Below is a small trained network, with its code and all its weights. Each question gives an input and a class and asks what happens when units are switched off, that is, made to give their printed mean instead of their output.

import numpy as np


def w(rows, s, z=0):
    codes = np.array(rows[::2]) - 128.0
    scale = np.full(codes.shape[1], s)
    scale[-1] = z or s
    return codes * scale


def norm(h):
    return h / np.sqrt((h * h).mean(-1, keepdims=True) + 1e-5)


def f(y):
    return np.maximum(y, 0)


def log_softmax(a):
    a = a - a.max(-1, keepdims=True)
    return a - np.log(np.exp(a).sum(-1, keepdims=True))


def net(x, mask):
    res = np.array(x, float).reshape(1, 7) / 4 @ E
    u = 0
    for l in range(3):
        y = f(norm(res) @ A[l][:, :-1].T + A[l][:, -1])
        res = res + np.where(mask[u : u + 9], y, B[l][:, -1]) @ B[l][:, :-1]
        u += 9
    return log_softmax(norm(res)[-1] @ U[:, :-1].T + U[:, -1])


A, B = {}, {}
E = w([
[158,202,140,143,112,151,148],'x0',
[129,128,128,128,127,128,127],'x1',
[129,118,15,159,67,243,69],'x2',
[124,103,122,88,64,135,184],'x3',
[5,189,109,135,70,118,80],'x4',
[117,100,158,200,107,145,143],'x5',
[127,127,129,128,128,130,128],'x6',
],0.02)
A[0] = w([
[89,105,180,235,89,118,163,61],'L0N0',
[77,152,170,122,120,85,145,112],'L0N1',
[119,188,98,3,152,106,104,57],'L0N2',
[58,34,126,103,152,90,93,68],'L0N3',
[48,165,142,127,94,94,115,8],'L0N4',
[99,110,140,74,41,120,212,56],'L0N5',
[107,166,140,180,218,114,61,52],'L0N6',
[99,146,171,123,144,105,138,108],'L0N7',
[153,247,155,149,103,138,167,53],'L0N8',
],0.041,0.017)
B[0] = w([
[148,3,91,159,191,157,86,217],'L0N0',
[87,170,92,83,183,121,129,243],'L0N1',
[147,15,99,165,185,159,89,248],'L0N2',
[116,114,92,207,70,61,180,221],'L0N3',
[108,166,230,195,125,176,132,220],'L0N4',
[185,152,154,83,49,76,32,239],'L0N5',
[188,145,153,80,42,89,37,216],'L0N6',
[89,109,105,79,151,97,121,213],'L0N7',
[112,107,92,204,62,53,183,231],'L0N8',
],0.052,0.017)
A[1] = w([
[104,142,127,81,109,152,125,60],'L1N0',
[253,104,186,101,174,103,226,193],'L1N1',
[88,165,190,184,150,182,105,85],'L1N2',
[78,93,152,159,111,89,93,253],'L1N3',
[190,155,189,92,117,137,200,42],'L1N4',
[53,151,50,128,87,212,92,107],'L1N5',
[99,172,156,73,130,184,134,48],'L1N6',
[54,169,30,110,72,214,114,172],'L1N7',
[106,134,92,75,136,156,116,114],'L1N8',
],0.031,0.0059)
B[1] = w([
[120,114,103,153,132,145,108,130],'L1N0',
[131,195,253,214,175,147,159,146],'L1N1',
[32,141,218,198,142,187,113,145],'L1N2',
[107,223,169,133,147,249,168,255],'L1N3',
[112,97,170,161,148,199,125,130],'L1N4',
[91,146,82,96,137,204,108,145],'L1N5',
[167,124,67,120,103,119,212,128],'L1N6',
[140,173,21,47,166,220,118,144],'L1N7',
[150,124,125,171,100,133,167,137],'L1N8',
],0.023,0.029)
A[2] = w([
[238,164,234,93,162,131,234,253],'L2N0',
[84,116,85,186,64,75,216,19],'L2N1',
[125,151,47,73,157,153,125,89],'L2N2',
[87,111,72,66,116,174,136,72],'L2N3',
[104,66,75,111,160,125,111,12],'L2N4',
[91,174,95,75,168,96,167,60],'L2N5',
[72,157,77,163,98,193,72,239],'L2N6',
[126,117,209,95,199,3,160,128],'L2N7',
[55,175,103,47,228,62,141,40],'L2N8',
],0.029,0.0048)
B[2] = w([
[90,172,253,140,162,132,155,164],'L2N0',
[53,145,86,99,118,68,183,213],'L2N1',
[117,169,158,157,117,169,161,167],'L2N2',
[97,147,99,112,130,155,81,160],'L2N3',
[183,161,159,133,143,178,203,190],'L2N4',
[96,129,88,148,169,156,130,147],'L2N5',
[174,147,111,4,181,76,224,252],'L2N6',
[176,161,30,100,50,242,157,176],'L2N7',
[170,174,115,71,113,237,197,175],'L2N8',
],0.032,0.019)
U = w([
[185,172,153,41,48,72,13,77],'0',
[104,173,69,49,162,181,165,161],'1',
[57,119,82,190,79,29,203,96],'2',
[173,2,130,155,247,156,107,38],'3',
[61,177,232,140,162,144,123,254],'4',
],0.02,0.0042)

Each question gives the input, the list of numbers given to net, and the class t.
The units are the neurons (one row each of A and B). Each row of codes is followed by its name. A weight is (code - 128) times the scale printed after its matrix; where a second scale follows, it is the last column's (A, B and U).
mask holds one flag per neuron, layer by layer. A switched-off neuron (its flag False) gives its mean, the last column of its row in B, instead of its output. The means were averaged over made-up inputs and are rounded, as every weight is.
A unit's drop is (log p(t) with every unit on - log p(t) with that unit switched off) / (log p(t) with every unit on - log p(t) with every unit switched off).
The circuit of an input: a set's keep is (log p(t) with only the set's units on - log p(t) with every unit switched off) / (log p(t) with every unit on - log p(t) with every unit switched off). Starting from the 12 units with the biggest drops (on a tie, the unit counted first), units are removed one at a time, each time the one whose removal leaves the highest keep (on an exact tie, the one counted first), for as long as the keep stays at least 0.8.
units of the circuit, in order: the units of the circuit, biggest drop first
most important unit: the unit with the biggest drop
k most important neurons: the k neurons with the biggest drops, biggest first
k most important neurons of layer l: the k neurons of layer l with the biggest drops, biggest first
input [8,-1,-1,-8,-7,-8,-8], class 0: units of the circuit, in order	[L0N6]
input [4,-7,-1,-4,-4,1,-8], class 0: 2 most important neurons	[L0N6, L0N3]
input [3,-4,-8,-7,-6,6,-3], class 1: 4 most important neurons of layer 0	[L0N5, L0N7, L0N2, L0N4]
input [0,0,-2,-8,-4,-8,8], class 0: 2 most important neurons of layer 0	[L0N6, L0N0]
input [-4,-6,3,6,7,-8,-4], class 3: 2 most important neurons	[L0N2, L0N6]
input [2,-3,1,8,4,7,-3], class 0: 2 most important neurons	[L0N5, L0N2]
input [-5,6,5,7,4,-4,1], class 0: 2 most important neurons of layer 0	[L0N5, L0N8]
input [-6,-3,-2,-3,-7,-4,4], class 4: 3 most important neurons of layer 0	[L0N8, L0N1, L0N7]
input [-5,2,-4,1,6,0,6], class 4: 2 most important neurons of layer 0	[L0N4, L0N8]
input [-2,7,5,-5,0,4,0], class 0: 3 most important neurons	[L0N6, L0N1, L0N2]
input [2,-5,3,-5,7,0,8], class 4: 2 most important neurons	[L0N4, L0N5]
input [4,8,4,1,1,-5,0], class 3: 3 most important neurons of layer 0	[L0N2, L0N3, L0N1]
input [-6,-8,-4,-3,-4,6,-5], class 2: 3 most important neurons	[L0N3, L0N2, L2N1]
input [0,2,-4,-1,7,-3,-1], class 4: units of the circuit, in order	[L0N4]
input [-7,7,-4,4,-8,0,2], class 4: 3 most important neurons	[L0N8, L2N0, L1N1]
input [-7,-8,-2,-3,-8,1,-4], class 4: 2 most important neurons	[L0N8, L2N0]
input [4,-3,1,-6,-2,8,-7], class 3: 2 most important neurons	[L0N0, L0N5]
input [6,-6,-4,5,-6,-1,1], class 2: 4 most important neurons	[L0N8, L0N6, L0N4, L2N1]
input [1,1,2,3,-8,6,-5], class 4: 2 most important neurons	[L0N2, L1N1]
input [-5,5,1,6,-4,6,8], class 0: 3 most important neurons	[L0N5, L0N2, L0N8]
input [7,6,6,-1,3,-8,6], class 3: units of the circuit, in order	[L0N2]
input [-6,2,3,-2,5,8,5], class 3: 2 most important neurons	[L0N0, L0N8]
input [0,8,-8,6,4,2,-7], class 1: 2 most important neurons	[L0N1, L0N6]
input [-1,6,-4,-4,-3,-3,7], class 0: 2 most important neurons	[L0N6, L0N0]
input [-6,4,1,-4,3,-6,3], class 2: 2 most important neurons of layer 0	[L0N3, L0N0]
input [-8,8,6,-8,2,5,1], class 0: 2 most important neurons of layer 0	[L0N6, L0N8]
input [5,-5,-2,-3,3,-1,-4], class 2: most important unit	L0N8
input [-5,-2,-2,4,-6,8,-5], class 3: 2 most important neurons of layer 0	[L0N0, L0N8]
input [4,8,-7,6,-8,4,-2], class 4: 2 most important neurons of layer 0	[L0N6, L0N1]
